Below are the code and all the weights of a small trained network. Each question names an input and a target symbol and asks about switching units off, where a switched-off unit gives its printed mean instead of its output.

import numpy as np


def w(rows, s, z=0):
    codes = np.array(rows[::2]) - 128.0
    scale = np.full(codes.shape[1], s)
    scale[-1] = z or s
    return codes * scale


def f(y):
    return y / 2 * (1 + np.tanh(0.7978845608 * (y + 0.044715 * y**3)))


def softmax(a):
    e = np.exp(a - a.max(-1, keepdims=True))
    return e / e.sum(-1, keepdims=True)


def log_softmax(a):
    a = a - a.max(-1, keepdims=True)
    return a - np.log(np.exp(a).sum(-1, keepdims=True))


def net(x, mask):
    ids = ['βγδεζημξπστψω'.index(c) for c in x.split()]
    T = len(ids)
    res = E[ids] + P[:T]
    r = res
    for j in range(3):
        rows = slice(3 * j, 3 * j + 3)
        q, k, v = (r @ M[0][rows].T for M in (Q, K, V))
        z = softmax(np.where(np.tri(T) > 0, q @ k.T / 3**0.5, -1e9)) @ v
        o = O[0][rows]
        res = res + np.where(mask[j], z, o[:, -1]) @ o[:, :-1]
    y = f(res @ A[0][:, :-1].T + A[0][:, -1])
    res = res + np.where(mask[3:15], y, B[0][:, -1]) @ B[0][:, :-1]
    return log_softmax(res[-1] @ U[:, :-1].T + U[:, -1])


Q, K, V, O, A, B = {}, {}, {}, {}, {}, {}
E = w([
[79,153,139,163,137,12,152,131,245,182,84,117],'β',
[89,148,150,130,120,215,192,162,192,176,70,94],'γ',
[159,205,113,114,196,132,180,139,217,134,100,50],'δ',
[164,195,107,210,202,170,227,162,193,155,114,179],'ε',
[171,117,40,60,146,167,52,172,95,180,218,130],'ζ',
[240,115,170,133,216,71,97,136,59,112,145,148],'η',
[90,71,89,153,194,139,96,141,33,164,158,167],'μ',
[157,39,137,94,116,118,57,99,90,111,95,141],'ξ',
[148,62,251,57,187,91,107,161,42,161,126,84],'π',
[191,72,83,122,118,116,53,63,122,184,173,170],'σ',
[60,186,158,125,180,100,163,208,220,254,175,80],'τ',
[65,212,178,202,85,107,187,149,145,157,126,116],'ψ',
[184,36,165,92,122,101,83,211,107,192,176,209],'ω',
],0.006)
P = w([
[158,94,91,176,84,129,97,143,75,152,106,53],'0',
[151,126,103,106,123,153,146,95,101,181,128,144],'1',
[66,79,203,152,221,134,107,102,210,92,220,117],'2',
[138,177,122,200,119,147,54,152,132,141,59,99],'3',
[106,176,115,93,124,149,166,109,145,123,96,169],'4',
[51,133,212,168,197,145,126,110,255,67,203,131],'5',
[121,227,140,210,114,161,61,164,179,131,27,120],'6',
[98,206,124,79,118,148,171,105,131,119,88,185],'7',
],0.0081)
Q[0] = w([
[166,167,110,101,105,124,136,139,105,194,66,108],'H0',
[125,129,158,102,122,128,111,121,186,110,150,113],'H0',
[148,111,114,82,100,103,199,101,111,133,159,122],'H0',
[101,63,153,193,136,117,111,155,209,63,196,73],'H1',
[136,119,122,65,105,125,129,130,82,111,121,175],'H1',
[136,182,126,187,158,143,1,170,156,206,32,117],'H1',
[140,127,110,85,184,114,132,133,205,121,146,97],'H2',
[190,154,93,73,118,161,153,127,37,109,63,199],'H2',
[94,67,111,38,110,92,200,119,134,98,211,137],'H2',
],0.055)
K[0] = w([
[72,218,144,68,167,118,121,146,161,100,74,199],'H0',
[110,43,81,123,110,109,184,164,102,134,123,93],'H0',
[150,91,136,79,158,119,45,114,53,114,147,181],'H0',
[198,30,95,212,103,126,159,151,133,181,141,8],'H1',
[127,112,125,81,139,137,122,142,144,81,120,159],'H1',
[84,230,131,161,111,141,220,141,253,129,79,99],'H1',
[209,91,92,132,160,123,150,154,123,148,121,47],'H2',
[102,214,150,4,148,132,134,90,140,50,123,241],'H2',
[160,18,128,93,144,130,41,113,16,115,176,169],'H2',
],0.047)
V[0] = w([
[50,194,30,137,166,107,82,102,107,154,229,166],'H0',
[191,80,65,212,176,149,163,81,162,123,126,196],'H0',
[65,151,165,164,202,128,184,62,28,93,98,82],'H0',
[71,70,185,176,27,51,106,94,120,147,97,207],'H1',
[60,92,124,131,122,216,121,213,81,123,111,171],'H1',
[68,121,92,103,87,216,91,5,158,128,122,87],'H1',
[135,59,92,88,184,124,84,139,189,101,45,158],'H2',
[181,129,147,157,113,161,122,121,65,2,134,113],'H2',
[176,121,205,119,121,223,137,144,127,169,186,134],'H2',
],0.02)
O[0] = w([
[72,132,106,185,9,87,216,96,152,151,188,106,120],'H0',
[162,248,195,101,99,135,143,30,119,99,86,164,133],'H0',
[79,129,152,254,116,178,105,157,149,80,82,218,127],'H0',
[214,68,101,214,151,129,159,34,193,101,135,99,48],'H1',
[163,98,193,219,35,185,172,168,115,198,141,148,188],'H1',
[70,60,68,115,133,118,133,109,160,179,7,120,150],'H1',
[122,95,94,130,183,193,101,75,22,139,165,93,82],'H2',
[53,100,193,86,56,194,93,65,173,100,78,94,2],'H2',
[199,117,188,83,145,165,135,202,168,108,93,101,165],'H2',
],0.0082,0.005)
A[0] = w([
[152,129,93,167,31,129,158,124,68,108,65,108,51],'N0',
[118,127,172,172,193,134,85,102,155,45,190,79,40],'N1',
[160,121,74,79,25,114,118,141,57,112,101,118,25],'N2',
[136,135,127,74,146,155,253,96,102,126,112,196,5],'N3',
[81,135,119,73,164,91,109,146,92,114,101,117,47],'N4',
[107,102,136,60,168,125,195,63,185,23,229,168,46],'N5',
[162,126,75,143,35,155,52,90,50,33,46,22,77],'N6',
[153,189,67,156,72,74,114,156,68,146,98,78,62],'N7',
[196,134,79,168,112,133,85,131,101,142,33,87,108],'N8',
[139,93,139,205,100,160,35,138,104,59,100,11,22],'N9',
[70,116,181,145,115,172,59,55,154,77,168,77,65],'N10',
[65,86,122,123,173,118,162,145,199,62,192,150,35],'N11',
],0.011,0.014)
B[0] = w([
[121,138,103,105,208,162,145,129,93,166,142,152,163],'N0',
[67,143,59,126,66,253,142,130,154,103,128,93,170],'N1',
[173,176,144,210,133,173,132,119,142,142,134,46,137],'N2',
[139,93,31,125,151,162,100,187,215,133,148,148,144],'N3',
[168,109,132,185,61,119,35,78,144,179,161,108,173],'N4',
[137,130,223,173,134,73,157,150,96,235,80,143,178],'N5',
[153,91,188,113,139,192,132,137,189,187,157,220,145],'N6',
[101,99,170,113,156,172,102,110,147,101,76,127,222],'N7',
[153,127,117,105,63,101,165,130,124,102,104,109,253],'N8',
[96,225,132,106,167,18,156,135,153,205,169,153,137],'N9',
[204,124,71,119,150,47,139,160,133,116,94,128,183],'N10',
[211,85,136,48,109,129,98,74,75,144,134,174,164],'N11',
],0.016,0.0048)
U = w([
[139,130,173,128,187,59,143,97,138,166,105,116,69],'β',
[170,141,89,95,85,114,135,195,63,147,55,130,40],'γ',
[146,149,121,149,133,108,57,125,110,148,134,135,121],'δ',
[145,184,94,108,134,166,105,162,161,98,148,170,34],'ε',
[137,137,160,147,131,174,141,139,157,155,143,61,70],'ζ',
[120,218,203,108,141,115,129,99,77,53,129,158,204],'η',
[123,147,84,168,147,142,163,113,54,182,142,173,133],'μ',
[156,67,174,103,107,164,136,63,147,92,115,150,122],'ξ',
[112,67,186,148,253,139,81,197,156,99,106,123,134],'π',
[139,136,49,107,196,97,143,57,135,94,111,93,253],'σ',
[34,130,131,77,103,74,166,140,132,124,192,98,209],'τ',
[149,120,139,246,94,83,148,149,197,87,158,135,209],'ψ',
[210,137,117,110,158,88,135,145,85,114,204,100,111],'ω',
],0.0054,0.0047)

Each question gives the input, a string of symbols that net reads in full, and the target symbol t.
The units are the heads (3 rows each of Q, K, V and O) and the neurons (one row each of A and B). Each row of codes is followed by its name. A weight is (code - 128) times the scale printed after its matrix; where a second scale follows, it is the last column's (O, A, B and U).
mask holds one flag per unit, heads first, then neurons. A switched-off unit (its flag False) gives its mean, the last column of its rows in O or B, instead of its output. The means were averaged over made-up inputs and are rounded, as every weight is.
A unit's drop is (log p(t) with every unit on - log p(t) with that unit switched off) / (log p(t) with every unit on - log p(t) with every unit switched off).
The circuit of an input: a set's keep is (log p(t) with only the set's units on - log p(t) with every unit switched off) / (log p(t) with every unit on - log p(t) with every unit switched off). Starting from the 12 units with the biggest drops (on a tie, the unit counted first), units are removed one at a time, each time the one whose removal leaves the highest keep (on an exact tie, the one counted first), for as long as the keep stays at least 0.8.
circuit, biggest first: the units of the circuit, biggest drop first
unit that matters most: the unit with the biggest drop
k most important neurons: the k neurons with the biggest drops, biggest first
which heads matter: for each layer, one digit per head in row order, 1 if its drop is at least 0.15 and else 0, layers parted by /
input δ π σ, target δ: circuit, biggest first : [H1; N4]
input π σ τ γ ξ, target ξ: which heads matter : 011
input ω τ ξ μ β ω, target ζ: most important neuron : [N1]
input ζ ζ ε, target τ: which heads matter : 110
input π γ τ δ ζ, target ζ: which heads matter : 110
input β ψ σ, target μ: circuit, biggest first : [N5; N1; H1; H2]
input τ γ μ, target ω: which heads matter : 101
input μ ξ ξ, target ψ: circuit, biggest first : [H1; H0]
input γ τ ψ ψ γ σ ζ, target γ: circuit, biggest first : [N8; H1]
input β ζ μ τ μ ε, target μ: which heads matter : 011
input τ γ σ ζ η τ η, target π: which heads matter : 111
input ζ μ ψ η, target ψ: circuit, biggest first : [H0; H2]
input ψ μ ξ, target ξ: which heads matter : 111
input ε ψ β τ δ ψ ω, target ψ: which heads matter : 100
input ψ η ψ, target ξ: unit that matters most : N11
input β ζ ω ξ η, target η: circuit, biggest first : [H1; H0]
input γ ω γ, target π: which heads matter : 100
input π σ γ σ τ μ, target ε: which heads matter : 110
input τ ψ μ ψ μ τ σ π, target π: which heads matter : 100
input δ ψ δ π, target δ: which heads matter : 010
input η ω τ π δ τ ω, target π: 2 most important neurons : [N7; N8]
input μ μ τ η β ψ, target ψ: most important neuron : [N10]
input ψ π μ ψ γ π, target ξ: 2 most important neurons : [N11; N1]
input ω τ σ, target ζ: 2 most important neurons : [N1; N5]
